After every row comes roughly how far along a hidden order it lies, from 0 to 15.
-.63	.13	-.14	.14	.01	.08	-.55	-.22	.23	.16	-.17	.14	.08	-.07	-.04	-.03	.14	.05	-.53	.12	-.05	-.24	.43	.25	.05	-.10	.08	.00	-.05	-.14	.12	-.09	.10	-.34	.02	-.13	-.12	.07	.14	-.03	.02	-.13	.25	.06	.05	.15	.18	.14	.01	.01	-.02	.38	-.07	-.07	-.11	-.19	.40	.09	.08	-.10	.07	-.18	.16	-.43	-.07	-.07	.05	-.40	-.07	.15	-.18	-.26	.19	.00	.00	-.36	.28	.11	.08	.03	-.17	.02	.13	-.08	.27	.14	.14	-.29	.01	.60	-.01	-.12	-.33	.18	.05	-.14	-.35	-.19	-.05	-.08	-.07	-.02	.05	.17	-.15	.32	-.08	.18	.09	-.09	-.06	-.35	.55	.16	.02	-.06	-.14	-.09	-.05	-.14	.00	-.12	-.08	.08	-.29	-.38 => 5
-.19	-.01	-.19	.05	.16	.09	-.26	-.19	-.29	-.21	-.08	-.23	.00	-.31	.27	.05	.04	.28	.01	.05	.25	-.14	-.18	.07	.07	-.04	.06	.09	-.11	-.13	-.18	.02	.14	-.32	-.10	-.26	.13	-.09	-.09	-.41	.07	-.12	-.05	.06	-.02	.06	.07	.18	.05	.09	-.08	-.50	.23	.14	.14	-.13	.08	.23	-.08	-.03	.00	.13	.10	.04	.06	.17	-.04	-.25	.00	.21	-.13	.10	-.29	.00	-.01	-.14	.08	.19	-.26	-.11	.08	.67	.12	.15	-.09	.28	.13	-.27	-.10	.04	-.13	-.04	.02	-.04	.02	-.03	-.07	-.08	.00	.15	-.10	.11	.03	.21	.08	-.29	-.22	.09	.35	-.32	.19	.58	-.06	-.49	.03	.13	.06	-.04	.12	-.03	-.08	-.01	-.09	-.15	-.11	-.35 => 7
.15	.04	.05	.13	.12	.04	-.30	-.17	-.37	-.10	.24	.36	.08	-.30	-.07	.01	.05	-.06	-.27	-.21	-.27	-.08	-.02	.12	-.03	.09	.09	-.12	-.08	.03	-.15	.10	.22	-.36	-.04	-.24	-.01	.03	.14	.60	.26	-.15	.45	-.03	-.10	.05	.04	.08	.16	.00	-.16	.10	-.25	.12	-.73	.15	-.13	.29	-.03	.05	-.04	-.07	.12	-.27	.30	.10	-.43	-.58	-.21	-.03	-.14	-.08	.25	.08	-.05	.08	.02	.18	-.12	-.06	.39	.24	.01	.11	-.08	.24	.00	.14	.05	-.18	.04	.13	.59	-.03	-.05	-.06	.04	-.17	-.05	-.27	-.28	.17	-.12	.20	.20	-.16	-.28	-.10	-.02	.09	.10	.06	.07	-.30	-.18	-.08	.03	-.06	.21	.15	-.05	-.20	.06	-.11	-.15	.26 => 0
-.15	-.03	.04	.01	-.19	-.02	.01	.02	.12	.12	.28	.01	.47	-.22	-.23	-.05	-.08	-.26	.37	-.09	.28	.61	-.07	-.33	-.03	-.02	-.07	.01	.00	.13	-.26	.06	-.02	.31	.18	-.09	.20	.00	.19	.28	.24	.00	-.02	.04	.05	-.21	-.27	-.14	-.10	-.10	-.02	-.09	-.29	-.10	-.65	.03	.02	-.04	.19	.06	.07	-.06	-.10	.14	.05	-.05	.14	.51	-.13	-.26	.03	-.07	.00	.12	-.15	.04	.09	-.12	.10	.01	.12	-.09	-.04	.04	.24	.01	-.32	.06	.00	-.57	.04	.66	-.11	-.06	-.42	-.42	.07	-.01	.03	.07	.02	-.04	-.12	.05	.24	-.07	.15	-.01	-.08	.25	.24	-.60	.16	.36	.15	-.36	.02	.05	.16	-.07	-.16	.00	-.02	.05	-.03	.23 => 2
.36	.18	.22	-.03	-.44	.01	.16	-.11	.34	-.16	-.07	-.01	-.07	-.29	.00	.01	-.11	-.08	-.16	-.02	.21	.23	-.43	-.08	-.01	.06	.09	.10	.15	.00	-.16	-.03	.04	.26	-.17	-.10	.19	.02	-.39	-.23	.05	.25	.17	-.21	.01	-.18	.03	-.23	.09	.02	.03	.00	.20	.00	.25	-.07	.09	-.12	.04	-.28	-.16	.09	-.44	.42	-.21	-.20	.11	-.25	-.60	-.05	.12	.12	-.16	.00	.20	.00	-.25	-.37	.15	-.02	.31	-.46	-.09	-.13	.06	-.12	-.04	-.15	-.03	-.16	.05	.06	-.19	-.06	.22	-.06	.41	.08	.30	.07	.19	.01	.13	-.04	.28	-.25	.05	.34	-.13	.07	-.14	.05	-.30	.00	.02	-.08	.03	.02	.10	-.17	.25	-.11	.01	.02	.20	.58 => 15
.45	.05	-.02	-.01	-.13	.02	.12	.19	-.20	-.03	.30	-.25	-.16	.07	-.07	-.01	.21	-.08	-.25	-.13	-.26	-.09	.05	-.27	.00	.14	.03	-.29	.00	.17	.03	-.04	.03	-.02	-.06	-.09	-.28	.09	.55	.49	-.05	.22	-.06	-.20	-.01	.10	-.10	-.17	-.03	-.10	-.06	.75	-.34	-.11	-.50	.03	-.10	.13	.04	.05	-.02	-.11	-.07	-.22	.05	-.09	-.02	-.21	-.33	-.23	-.12	-.29	.26	.04	.02	.26	.36	.13	.16	.20	-.02	-.40	-.11	.10	-.01	.57	.23	.01	.17	.04	.11	.17	.54	.19	-.38	.39	.09	-.11	-.42	-.39	-.22	.19	.08	-.06	-.27	.27	.26	-.06	.06	.37	-.13	-.20	.19	-.20	-.19	.02	-.01	-.01	-.02	.07	-.01	-.01	.07	.01	-.34	.68 => 3
-.21	.20	.08	.16	-.17	.07	-.35	-.22	.23	.05	.10	.12	-.05	-.05	-.12	-.08	.25	-.14	-.76	-.08	-.24	.06	.21	-.02	.05	.00	.07	-.07	.00	-.04	.01	-.08	.27	-.41	-.15	-.25	-.06	.12	.21	.30	.14	.06	.31	-.11	.05	-.02	.09	-.16	.17	-.03	-.05	.52	-.31	-.14	-.41	-.06	.06	.11	.08	-.09	.03	-.18	-.01	-.46	-.02	-.21	-.13	-.87	-.37	.00	-.10	-.19	.51	.01	.09	-.17	.18	-.01	.20	.03	.14	-.19	.09	-.16	.30	.16	.12	-.13	.04	.77	.07	-.05	.39	.08	-.11	-.20	-.07	-.15	-.02	-.21	-.08	.24	.11	.22	-.02	.17	-.02	.30	.05	.17	-.08	-.39	.60	.24	-.04	.07	-.09	-.11	.20	-.13	.14	-.31	.01	.06	-.22	.74 => 3
.17	-.02	.06	.03	.00	.06	.11	-.06	.26	-.17	.26	.35	.14	.24	.23	-.06	.27	-.25	.16	-.06	.29	.48	-.02	.02	.01	-.14	-.01	.02	.00	-.21	.11	-.14	.25	-.31	.19	-.16	.46	.05	-.03	.03	-.06	.09	.28	-.33	-.02	-.10	-.17	-.02	.17	-.08	.07	.26	-.16	-.18	-.12	-.07	-.19	-.03	.05	-.19	-.05	-.12	-.24	.14	-.17	-.12	-.12	-.68	-.35	.06	-.05	-.01	.46	-.21	.17	-.15	-.31	-.09	.17	.16	.06	-.05	-.10	.19	.73	-.01	.08	-.02	-.01	.26	-.06	.12	.46	.12	.00	.16	.11	.04	.03	.13	-.03	-.03	-.01	.16	-.02	-.18	-.33	.19	.17	.21	-.28	.12	.02	.11	.06	.01	.04	.12	.13	-.12	.11	-.09	.20	.03	.26	.72 => 11
-.45	.28	.02	.13	.17	-.03	-.56	-.15	.16	-.05	-.18	.30	-.17	-.14	-.10	-.02	.12	-.05	-.80	.01	-.05	-.12	.15	.25	.00	.02	.11	-.03	.01	.15	-.07	-.02	.11	-.19	-.07	-.16	.03	.03	-.15	.20	.13	-.10	.32	-.06	-.02	.13	.35	.26	.12	.03	-.02	.30	-.08	-.01	-.19	.23	.33	.19	.00	-.17	-.04	-.05	-.02	-.40	-.04	.08	-.24	-.71	-.50	.06	-.22	.11	-.07	.09	.00	-.23	.29	.09	.17	-.09	.09	-.22	.05	-.18	.17	-.42	.02	-.21	.04	.67	.07	.11	-.20	.05	.09	-.48	-.28	-.18	.18	-.21	-.01	.13	.02	.07	-.19	.37	.04	.20	.35	.00	.02	-.52	.20	-.20	-.13	-.04	-.15	-.13	.13	.00	.13	-.06	.02	-.03	-.15	.01 => 9
.03	.04	-.03	.02	.05	.08	.14	.10	.26	-.22	.16	.03	.14	.11	.24	-.07	.08	-.26	.36	.03	.48	.33	.08	.00	.05	-.12	.01	.09	.02	-.19	.15	-.09	.12	.20	.35	-.11	.32	.04	.02	-.08	-.20	.14	.13	-.35	.01	-.02	-.19	-.09	.09	-.12	.10	.31	-.01	-.21	.09	-.05	-.09	.05	.07	-.22	-.15	-.05	-.17	.34	-.30	-.07	.25	-.26	-.58	-.10	-.09	.01	.09	-.25	.14	-.01	-.13	-.03	.34	.04	-.02	-.22	-.16	.12	.72	.17	.05	-.22	-.01	.01	-.01	.36	-.32	.20	.22	.11	.29	.01	.04	.11	.00	-.01	.04	-.05	-.46	.13	.07	.14	.26	.14	-.23	-.27	-.16	-.48	.01	-.29	-.08	.08	.03	-.06	.07	.25	.08	.02	.08	.14 => 11
